Below is a small trained network, with its code and all its weights. Each question gives an input and a class and asks what happens when units are switched off, that is, made to give their printed mean instead of their output.

import numpy as np


def w(rows, s, z=0):
    codes = np.array(rows[::2]) - 128.0
    scale = np.full(codes.shape[1], s)
    scale[-1] = z or s
    return codes * scale


def norm(h):
    return h / np.sqrt((h * h).mean(-1, keepdims=True) + 1e-5)


def f(y):
    return y / 2 * (1 + np.tanh(0.7978845608 * (y + 0.044715 * y**3)))


def log_softmax(a):
    a = a - a.max(-1, keepdims=True)
    return a - np.log(np.exp(a).sum(-1, keepdims=True))


def net(x, mask):
    res = np.array(x, float).reshape(1, 8) / 4 @ E
    u = 0
    for l in range(2):
        y = f(norm(res) @ A[l][:, :-1].T + A[l][:, -1])
        res = res + np.where(mask[u : u + 16], y, B[l][:, -1]) @ B[l][:, :-1]
        u += 16
    return log_softmax(norm(res)[-1] @ U[:, :-1].T + U[:, -1])


A, B = {}, {}
E = w([
[147,78,54,190,28,221,218,92],'x0',
[129,127,130,130,127,129,128,129],'x1',
[87,113,117,222,146,87,103,97],'x2',
[167,187,190,205,70,165,81,209],'x3',
[128,127,128,129,127,131,128,128],'x4',
[15,49,166,124,104,117,171,229],'x5',
[117,179,27,129,119,85,135,198],'x6',
[189,110,126,180,255,146,213,190],'x7',
],0.0089)
A[0] = w([
[66,56,122,132,95,185,151,170,111],'L0N0',
[150,101,120,187,168,109,162,141,103],'L0N1',
[204,145,105,131,137,134,85,77,160],'L0N2',
[129,176,26,115,93,78,128,174,95],'L0N3',
[113,101,102,131,65,119,153,70,36],'L0N4',
[137,186,182,189,67,148,106,169,2],'L0N5',
[67,102,144,141,158,185,98,162,60],'L0N6',
[142,67,180,125,119,179,121,82,95],'L0N7',
[166,139,139,22,95,172,168,157,124],'L0N8',
[72,118,119,248,130,59,110,77,69],'L0N9',
[132,167,119,66,118,157,152,172,80],'L0N10',
[137,95,212,100,131,146,103,74,185],'L0N11',
[150,61,172,121,125,144,91,103,24],'L0N12',
[45,120,163,94,159,113,104,179,98],'L0N13',
[136,190,163,51,120,164,175,155,108],'L0N14',
[154,127,137,61,117,167,128,135,32],'L0N15',
],0.011,0.008)
B[0] = w([
[214,135,137,134,92,30,151,135,202],'L0N0',
[160,125,85,120,140,137,105,196,179],'L0N1',
[159,79,151,141,73,16,164,184,237],'L0N2',
[82,193,105,200,147,95,176,149,190],'L0N3',
[140,142,105,98,157,142,111,196,145],'L0N4',
[165,168,129,128,117,176,110,219,165],'L0N5',
[133,112,139,120,74,74,150,82,135],'L0N6',
[59,199,135,201,151,93,167,121,172],'L0N7',
[109,58,87,246,185,85,33,129,194],'L0N8',
[151,39,72,192,170,132,25,161,169],'L0N9',
[82,113,109,204,145,116,105,107,138],'L0N10',
[106,182,75,172,135,89,153,173,254],'L0N11',
[73,140,132,188,131,135,160,38,124],'L0N12',
[202,153,119,128,114,48,142,140,209],'L0N13',
[117,87,80,209,140,98,69,150,163],'L0N14',
[90,51,131,187,118,146,79,2,121],'L0N15',
],0.0098,0.006)
A[1] = w([
[198,175,112,144,154,140,100,77,72],'L1N0',
[206,195,87,141,149,116,97,71,58],'L1N1',
[120,86,84,166,53,246,195,88,69],'L1N2',
[69,162,148,139,48,139,54,94,121],'L1N3',
[181,164,65,160,133,77,139,168,254],'L1N4',
[70,138,100,98,50,83,84,107,134],'L1N5',
[120,102,249,175,161,130,141,58,159],'L1N6',
[94,94,69,106,145,73,166,87,114],'L1N7',
[126,145,165,88,158,94,94,140,46],'L1N8',
[142,170,154,49,100,140,186,166,129],'L1N9',
[157,131,180,147,179,160,147,168,153],'L1N10',
[102,86,181,141,126,147,122,102,108],'L1N11',
[149,73,54,169,41,137,180,129,126],'L1N12',
[109,147,158,76,177,90,70,123,54],'L1N13',
[206,179,85,151,129,134,100,56,77],'L1N14',
[92,73,84,62,188,116,156,58,105],'L1N15',
],0.012,0.0074)
B[1] = w([
[47,85,127,118,126,87,147,238,129],'L1N0',
[56,88,168,150,124,91,171,235,137],'L1N1',
[101,205,137,67,227,81,54,162,138],'L1N2',
[165,85,52,108,159,186,197,136,144],'L1N3',
[83,101,159,89,93,185,134,14,250],'L1N4',
[179,74,115,124,227,184,226,142,154],'L1N5',
[52,157,12,105,93,130,141,144,134],'L1N6',
[176,185,170,211,24,205,100,205,152],'L1N7',
[162,163,143,163,182,120,97,138,132],'L1N8',
[145,84,97,158,127,108,57,88,132],'L1N9',
[143,122,36,82,89,161,144,129,149],'L1N10',
[101,112,88,132,132,92,111,177,123],'L1N11',
[127,179,177,81,219,62,59,143,171],'L1N12',
[136,198,145,148,180,117,84,137,135],'L1N13',
[121,56,138,99,113,56,146,224,136],'L1N14',
[170,142,139,166,41,201,97,193,136],'L1N15',
],0.011,0.023)
U = w([
[132,219,142,104,228,71,62,151,115],'0',
[136,57,170,126,70,9,201,183,93],'1',
[124,51,61,218,171,131,53,153,109],'2',
[169,194,130,164,37,216,103,205,102],'3',
[113,123,137,115,127,162,133,72,248],'4',
[167,90,55,85,204,201,215,122,91],'5',
[22,218,65,170,125,123,194,105,67],'6',
[108,117,165,121,130,173,123,67,193],'7',
],0.015,0.012)

Each question gives the input, the list of numbers given to net, and the class t.
The units are the neurons (one row each of A and B). Each row of codes is followed by its name. A weight is (code - 128) times the scale printed after its matrix; where a second scale follows, it is the last column's (A, B and U).
mask holds one flag per neuron, layer by layer. A switched-off neuron (its flag False) gives its mean, the last column of its row in B, instead of its output. The means were averaged over made-up inputs and are rounded, as every weight is.
A unit's drop is (log p(t) with every unit on - log p(t) with that unit switched off) / (log p(t) with every unit on - log p(t) with every unit switched off).
The circuit of an input: a set's keep is (log p(t) with only the set's units on - log p(t) with every unit switched off) / (log p(t) with every unit on - log p(t) with every unit switched off). Starting from the 12 units with the biggest drops (on a tie, the unit counted first), units are removed one at a time, each time the one whose removal leaves the highest keep (on an exact tie, the one counted first), for as long as the keep stays at least 0.8.
circuit, biggest first: the units of the circuit, biggest drop first
k most important neurons: the k neurons with the biggest drops, biggest first
input [8,8,4,-6,2,1,7,7], class 0: 2 most important neurons -> L1N12; L1N2
input [8,-7,8,-3,-5,-1,1,3], class 0: 3 most important neurons -> L1N12; L1N2; L0N8
input [-1,2,6,-2,-5,-6,7,-7], class 5: circuit, biggest first -> L1N5
input [6,-2,-2,-7,-6,3,5,3], class 3: 2 most important neurons -> L1N7; L1N15
input [-6,4,6,-1,-8,-4,-1,-8], class 5: circuit, biggest first -> L1N5; L1N3
input [5,-3,-2,5,2,1,6,-8], class 5: circuit, biggest first -> L1N3; L1N5
input [-7,6,8,-5,2,1,7,8], class 2: 3 most important neurons -> L1N12; L0N9; L1N5
input [-8,8,4,6,0,8,-6,-7], class 0: 3 most important neurons -> L0N2; L1N4; L1N13
input [-7,-2,1,2,6,-8,-6,-1], class 1: circuit, biggest first -> L1N1; L1N14
input [6,-6,-4,-1,0,2,-7,-4], class 6: circuit, biggest first -> L0N7; L1N4
input [4,4,-3,-4,2,-6,2,4], class 1: circuit, biggest first -> L1N14; L1N1
input [8,4,3,3,1,4,-6,1], class 0: circuit, biggest first -> L1N12; L1N2
input [3,-3,6,1,2,3,4,-7], class 5: 3 most important neurons -> L1N5; L1N3; L0N8
input [3,-3,-7,4,3,7,-8,-4], class 6: circuit, biggest first -> L0N7; L1N6; L0N12
input [7,-3,-2,-6,4,-3,-3,-4], class 0: circuit, biggest first -> L1N12
input [0,-4,8,8,-1,-1,1,-8], class 2: 2 most important neurons -> L0N9; L1N7
input [-3,-6,-5,-8,-6,3,-7,-5], class 3: circuit, biggest first -> L1N7; L1N15
input [-6,-4,-8,8,1,-1,5,-5], class 2: circuit, biggest first -> L0N8; L0N14; L1N7; L1N12
input [8,-6,-1,-5,1,8,-8,-3], class 0: 3 most important neurons -> L1N12; L1N2; L0N2
input [4,-3,-5,1,1,1,5,1], class 2: circuit, biggest first -> L0N8
input [-4,-8,0,8,5,-6,5,2], class 3: 2 most important neurons -> L0N5; L1N12
input [-6,8,3,2,-4,-4,4,3], class 4: circuit, biggest first -> L1N4; L1N12
input [3,7,-7,2,-6,1,1,-7], class 2: 2 most important neurons -> L0N8; L0N14
input [-3,3,1,-6,6,-4,-8,-6], class 6: circuit, biggest first -> L0N7; L1N6; L1N4
input [4,-5,-1,-6,4,8,8,-8], class 1: 3 most important neurons -> L0N0; L1N7; L1N12
input [6,5,4,-6,-4,5,7,5], class 6: 2 most important neurons -> L0N3; L1N5
input [-5,6,-8,2,-5,-3,8,-4], class 2: 2 most important neurons -> L0N8; L0N14
input [-4,0,-1,-5,-2,-3,3,3], class 3: most important neuron -> L1N7
